Below are the code and all the weights of a small trained network. Each question names an input and a class and asks about switching units off, where a switched-off unit gives its printed mean instead of its output.

import numpy as np


def w(rows, s, z=0):
    codes = np.array(rows[::2]) - 128.0
    scale = np.full(codes.shape[1], s)
    scale[-1] = z or s
    return codes * scale


def f(y):
    return y / 2 * (1 + np.tanh(0.7978845608 * (y + 0.044715 * y**3)))


def log_softmax(a):
    a = a - a.max(-1, keepdims=True)
    return a - np.log(np.exp(a).sum(-1, keepdims=True))


def net(x, mask):
    res = np.array(x, float).reshape(1, 5) / 4 @ E
    y = f(res @ A[0][:, :-1].T + A[0][:, -1])
    res = res + np.where(mask, y, B[0][:, -1]) @ B[0][:, :-1]
    return log_softmax(res[-1] @ U[:, :-1].T + U[:, -1])


A, B = {}, {}
E = w([
[71,222,102,209,161,121,116,167,36,23,39],'x0',
[138,145,50,211,86,63,52,227,60,227,205],'x1',
[35,25,113,147,63,71,17,205,135,55,131],'x2',
[155,63,157,124,254,96,177,125,120,89,105],'x3',
[98,144,175,85,149,98,171,68,16,42,232],'x4',
],0.0085)
A[0] = w([
[61,159,164,106,49,216,134,120,164,128,124,216],'neuron 1',
[152,91,83,186,104,95,118,193,192,218,124,107],'neuron 2',
[62,66,153,164,43,99,11,216,170,143,106,139],'neuron 3',
[77,38,217,79,234,147,190,70,124,88,77,250],'neuron 4',
[137,137,159,124,121,231,140,122,144,31,35,144],'neuron 5',
[174,153,126,134,116,240,130,113,219,200,88,202],'neuron 6',
[71,42,110,120,80,88,57,193,138,96,137,215],'neuron 7',
[128,167,74,119,120,166,142,146,76,155,142,132],'neuron 8',
[165,130,152,138,156,139,145,119,69,118,149,251],'neuron 9',
[154,171,89,254,234,97,125,231,102,107,73,231],'neuron 10',
[128,150,71,96,137,246,158,58,245,190,104,198],'neuron 11',
],0.0081,0.0026)
B[0] = w([
[104,145,150,111,133,139,228,159,128,85,109,176],'neuron 1',
[201,115,84,190,69,205,104,100,128,127,142,204],'neuron 2',
[93,35,139,186,59,145,160,174,106,99,154,224],'neuron 3',
[131,211,152,110,208,28,191,76,199,110,58,248],'neuron 4',
[50,194,153,99,155,134,202,151,104,129,93,204],'neuron 5',
[217,123,123,126,149,106,126,94,209,140,127,212],'neuron 6',
[181,92,136,155,117,51,99,209,157,42,125,211],'neuron 7',
[119,94,172,129,87,123,142,145,91,125,157,157],'neuron 8',
[94,205,111,87,154,103,112,150,87,144,124,170],'neuron 9',
[76,108,183,134,51,122,189,250,64,91,102,224],'neuron 10',
[147,161,175,125,156,86,136,112,207,146,90,221],'neuron 11',
],0.011,0.015)
U = w([
[78,148,106,67,147,105,93,92,73,137,151,111],'0',
[196,110,85,108,125,163,87,71,154,197,98,101],'1',
[143,112,112,58,150,104,128,118,128,90,129,89],'2',
[164,49,140,161,100,94,132,165,124,89,129,142],'3',
[68,134,157,111,91,143,169,179,52,121,96,144],'4',
[160,115,103,190,116,193,94,94,96,153,162,95],'5',
[131,184,188,71,206,55,160,76,160,120,78,150],'6',
[72,90,34,123,205,253,44,77,153,69,83,1],'7',
],0.013,0.0097)

Each question gives the input, the list of numbers given to net, and the class t.
The units are the neurons (one row each of A and B). Each row of codes is followed by its name. A weight is (code - 128) times the scale printed after its matrix; where a second scale follows, it is the last column's (A, B and U).
mask holds one flag per neuron, in row order. A switched-off neuron (its flag False) gives its mean, the last column of its row in B, instead of its output. The means were averaged over made-up inputs and are rounded, as every weight is.
A unit's drop is (log p(t) with every unit on - log p(t) with that unit switched off) / (log p(t) with every unit on - log p(t) with every unit switched off).
The circuit of an input: a set's keep is (log p(t) with only the set's units on - log p(t) with every unit switched off) / (log p(t) with every unit on - log p(t) with every unit switched off). Starting from all 11 units, units are removed one at a time, each time the one whose removal leaves the highest keep (on an exact tie, the one counted first), for as long as the keep stays at least 0.8.
units of the circuit, in order: the units of the circuit, biggest drop first
unit that matters most: the unit with the biggest drop
top k neurons: the k neurons with the biggest drops, biggest first
drop when u is switched off: that unit's drop, to one decimal
input [4,1,-6,3,-2], class 4: unit that matters most => neuron 10
input [-8,-2,1,-3,-6], class 1: top 2 neurons => (neuron 10; neuron 6)
input [2,-1,-2,-7,-8], class 3: top 4 neurons => (neuron 4; neuron 3; neuron 1; neuron 2)
input [-2,-4,5,-8,8], class 3: top 3 neurons => (neuron 7; neuron 5; neuron 10)
input [7,2,0,7,7], class 4: top 3 neurons => (neuron 10; neuron 11; neuron 6)
input [-2,8,-6,4,0], class 4: top 2 neurons => (neuron 10; neuron 7)
input [-4,3,-4,-2,5], class 0: top 2 neurons => (neuron 4; neuron 10)
input [1,8,-6,6,-7], class 3: top 2 neurons => (neuron 10; neuron 2)
input [-6,7,-3,-1,6], class 5: top 2 neurons => (neuron 4; neuron 10)
input [1,3,-2,-1,2], class 4: top 2 neurons => (neuron 4; neuron 6)
input [0,2,-2,-3,4], class 0: top 3 neurons => (neuron 10; neuron 4; neuron 3)
input [2,4,-7,-8,-6], class 1: drop when neuron 6 is switched off => 0.1
input [5,5,-4,2,-5], class 4: drop when neuron 10 is switched off => 1.5
input [8,4,-2,4,6], class 4: drop when neuron 2 is switched off => 0.0
input [2,1,0,-5,-3], class 3: units of the circuit, in order => (neuron 5)
input [2,2,0,6,-4], class 4: drop when neuron 6 is switched off => 0.1
